Below is a small trained network, with its code and all its weights. Each question gives an input and a class and asks what happens when units are switched off, that is, made to give their printed mean instead of their output.

import numpy as np


def w(rows, s, z=0):
    codes = np.array(rows[::2]) - 128.0
    scale = np.full(codes.shape[1], s)
    scale[-1] = z or s
    return codes * scale


def f(y):
    return np.maximum(y, 0)


def log_softmax(a):
    a = a - a.max(-1, keepdims=True)
    return a - np.log(np.exp(a).sum(-1, keepdims=True))


def net(x, mask):
    res = np.array(x, float).reshape(1, 4) / 4 @ E
    y = f(res @ A[0][:, :-1].T + A[0][:, -1])
    res = res + np.where(mask, y, B[0][:, -1]) @ B[0][:, :-1]
    return log_softmax(res[-1] @ U[:, :-1].T + U[:, -1])


A, B = {}, {}
E = w([
[70,126,88,194,160,191,109,45,60,131],'x0',
[55,43,24,123,186,91,125,154,255,122],'x1',
[59,59,82,112,125,162,88,149,101,200],'x2',
[202,104,174,199,221,4,36,154,108,229],'x3',
],0.0095)
A[0] = w([
[103,126,132,118,107,153,175,138,135,142,83],'N0',
[46,146,88,187,175,118,88,96,159,165,183],'N1',
[149,162,149,116,89,129,161,77,140,73,233],'N2',
[114,60,132,140,155,79,57,176,139,156,184],'N3',
[148,136,132,99,140,88,127,163,173,71,118],'N4',
[114,168,195,128,163,145,101,150,121,106,101],'N5',
[83,120,37,165,176,146,111,102,121,155,156],'N6',
[183,153,156,150,119,53,91,172,126,196,227],'N7',
[167,195,175,194,92,147,124,113,101,106,180],'N8',
[160,98,163,135,117,189,131,61,91,157,231],'N9',
[250,149,151,202,101,106,129,134,115,148,242],'N10',
[92,89,177,179,144,134,56,176,138,181,135],'N11',
[131,112,158,119,117,61,104,142,145,172,162],'N12',
[34,95,118,78,90,184,126,118,159,82,254],'N13',
],0.012,0.0034)
B[0] = w([
[111,120,141,134,106,158,152,142,130,135,164],'N0',
[85,61,58,165,215,86,45,121,106,74,203],'N1',
[35,188,129,68,84,189,150,159,171,96,210],'N2',
[208,48,78,110,211,161,97,71,146,176,223],'N3',
[120,145,98,84,174,200,162,46,165,134,185],'N4',
[99,129,203,120,166,151,110,166,77,107,160],'N5',
[83,50,95,188,167,135,120,84,119,112,201],'N6',
[169,191,204,49,156,125,99,110,139,212,245],'N7',
[46,148,194,112,129,59,115,183,105,100,221],'N8',
[125,104,93,168,126,73,123,209,95,133,202],'N9',
[115,179,234,110,157,99,71,118,174,135,235],'N10',
[175,95,120,94,166,100,87,81,136,148,200],'N11',
[144,183,129,112,159,163,136,128,91,254,195],'N12',
[139,109,34,135,63,176,190,166,94,132,252],'N13',
],0.0094,0.016)
U = w([
[129,199,219,84,110,175,117,78,212,104,7],'0',
[254,110,170,99,182,140,42,85,153,206,168],'1',
[104,152,243,140,96,80,46,196,98,99,49],'2',
[109,143,58,110,3,217,218,183,150,127,222],'3',
[97,33,76,244,153,157,68,84,135,78,232],'4',
],0.0085,0.0017)

Each question gives the input, the list of numbers given to net, and the class t.
The units are the neurons (one row each of A and B). Each row of codes is followed by its name. A weight is (code - 128) times the scale printed after its matrix; where a second scale follows, it is the last column's (A, B and U).
mask holds one flag per neuron, in row order. A switched-off neuron (its flag False) gives its mean, the last column of its row in B, instead of its output. The means were averaged over made-up inputs and are rounded, as every weight is.
A unit's drop is (log p(t) with every unit on - log p(t) with that unit switched off) / (log p(t) with every unit on - log p(t) with every unit switched off).
The circuit of an input: a set's keep is (log p(t) with only the set's units on - log p(t) with every unit switched off) / (log p(t) with every unit on - log p(t) with every unit switched off). Starting from the 12 units with the biggest drops (on a tie, the unit counted first), units are removed one at a time, each time the one whose removal leaves the highest keep (on an exact tie, the one counted first), for as long as the keep stays at least 0.8.
circuit, biggest first: the units of the circuit, biggest drop first
top k neurons: the k neurons with the biggest drops, biggest first
drop when u is switched off: that unit's drop, to one decimal
input [-7,-6,-5,-7], class 3: circuit, biggest first	N7
input [0,1,7,-4], class 3: top 2 neurons	N13; N3
input [-4,-5,-4,4], class 2: top 3 neurons	N8; N3; N5
input [-3,-2,-1,-2], class 0: top 2 neurons	N13; N9
input [2,5,-8,2], class 0: top 2 neurons	N3; N11
input [1,6,-8,0], class 4: top 3 neurons	N7; N10; N13
input [3,-1,5,-3], class 4: top 3 neurons	N2; N6; N7
input [5,-3,1,0], class 4: top 2 neurons	N7; N10
input [2,-5,-2,5], class 2: drop when N8 is switched off	0.4
input [1,1,6,-3], class 4: drop when N6 is switched off	0.9
input [7,-3,-3,6], class 2: drop when N8 is switched off	0.7
